Here is a tiny trained network, its code and every weight. The questions are about switching its units off for an input and a class, where a switched-off unit gives its printed mean instead of its output.

import numpy as np


def w(rows, s, z=0):
    codes = np.array(rows[::2]) - 128.0
    scale = np.full(codes.shape[1], s)
    scale[-1] = z or s
    return codes * scale


def f(y):
    return y / 2 * (1 + np.tanh(0.7978845608 * (y + 0.044715 * y**3)))


def log_softmax(a):
    a = a - a.max(-1, keepdims=True)
    return a - np.log(np.exp(a).sum(-1, keepdims=True))


def net(x, mask):
    res = np.array(x, float).reshape(1, 5) / 4 @ E
    y = f(res @ A[0][:, :-1].T + A[0][:, -1])
    res = res + np.where(mask, y, B[0][:, -1]) @ B[0][:, :-1]
    return log_softmax(res[-1] @ U[:, :-1].T + U[:, -1])


A, B = {}, {}
E = w([
[51,89,142,42,158,61,11,141,161],'x0',
[74,169,186,119,242,152,123,141,194],'x1',
[55,60,99,168,78,234,163,222,166],'x2',
[74,124,42,170,208,83,209,20,104],'x3',
[73,175,153,148,170,197,136,133,37],'x4',
],0.011)
A[0] = w([
[90,148,124,128,232,61,105,72,122,204],'N1',
[210,212,138,101,129,142,51,147,43,121],'N2',
[128,146,123,140,69,192,167,188,112,211],'N3',
[85,117,105,159,4,126,146,111,105,164],'N4',
[52,96,129,114,121,119,59,194,202,231],'N5',
[103,85,159,66,139,93,39,177,205,168],'N6',
[192,129,96,145,47,116,99,104,144,219],'N7',
[192,142,126,204,145,114,134,85,137,186],'N8',
[194,169,77,143,54,150,109,128,51,252],'N9',
[198,54,103,146,62,135,168,125,171,186],'N10',
[50,130,183,159,169,206,159,130,109,239],'N11',
],0.011,0.0035)
B[0] = w([
[13,166,71,71,190,130,175,80,183,231],'N1',
[80,77,233,116,152,135,135,80,164,203],'N2',
[198,57,164,173,192,167,166,183,102,215],'N3',
[147,71,52,148,100,93,135,149,39,199],'N4',
[83,141,104,87,48,182,72,220,164,240],'N5',
[98,164,129,84,29,114,50,109,115,249],'N6',
[195,81,154,177,42,51,130,133,148,205],'N7',
[126,222,123,130,98,118,139,65,151,187],'N8',
[69,88,212,173,125,64,167,122,90,222],'N9',
[255,127,51,106,57,104,198,170,141,214],'N10',
[119,183,109,153,206,220,112,186,93,221],'N11',
],0.0096,0.017)
U = w([
[82,122,114,70,65,151,9,136,148,215],'0',
[96,137,116,172,164,174,152,84,21,78],'1',
[149,28,98,176,68,69,163,161,60,102],'2',
[221,145,129,142,81,89,157,111,195,3],'3',
[66,161,62,108,177,104,158,71,144,204],'4',
[110,81,249,146,110,86,143,111,112,118],'5',
[145,101,127,177,156,207,150,217,127,118],'6',
],0.012,0.0023)

Each question gives the input, the list of numbers given to net, and the class t.
The units are the neurons (one row each of A and B). Each row of codes is followed by its name. A weight is (code - 128) times the scale printed after its matrix; where a second scale follows, it is the last column's (A, B and U).
mask holds one flag per neuron, in row order. A switched-off neuron (its flag False) gives its mean, the last column of its row in B, instead of its output. The means were averaged over made-up inputs and are rounded, as every weight is.
A unit's drop is (log p(t) with every unit on - log p(t) with that unit switched off) / (log p(t) with every unit on - log p(t) with every unit switched off).
The circuit of an input: a set's keep is (log p(t) with only the set's units on - log p(t) with every unit switched off) / (log p(t) with every unit on - log p(t) with every unit switched off). Starting from all 11 units, units are removed one at a time, each time the one whose removal leaves the highest keep (on an exact tie, the one counted first), for as long as the keep stays at least 0.8.
units of the circuit, in order: the units of the circuit, biggest drop first
top k neurons: the k neurons with the biggest drops, biggest first
drop when u is switched off: that unit's drop, to one decimal
input [2,-6,-8,-7,-8], class 5: units of the circuit, in order -> (N2)
input [-2,-2,7,-4,0], class 2: top 4 neurons -> (N4, N10, N1, N9)
input [-8,6,-4,4,-8], class 4: top 2 neurons -> (N1, N3)
input [-4,-4,0,-8,8], class 5: top 2 neurons -> (N2, N9)
input [-1,2,1,2,-3], class 4: top 4 neurons -> (N7, N3, N6, N5)
input [-6,2,6,-8,-4], class 2: top 3 neurons -> (N10, N7, N4)
input [-6,-1,-2,4,-2], class 3: top 2 neurons -> (N8, N3)
input [-4,6,7,8,7], class 6: top 4 neurons -> (N11, N3, N6, N9)
input [4,-5,-3,-4,-7], class 2: top 3 neurons -> (N7, N10, N1)
input [-1,-1,8,7,0], class 6: top 2 neurons -> (N11, N7)
input [-6,3,-6,4,-6], class 4: drop when N1 is switched off -> 1.0
input [2,-5,6,8,7], class 1: drop when N5 is switched off -> 0.2
input [6,-3,-1,5,0], class 4: drop when N1 is switched off -> 0.4
input [-7,1,0,8,-7], class 3: top neuron -> (N10)
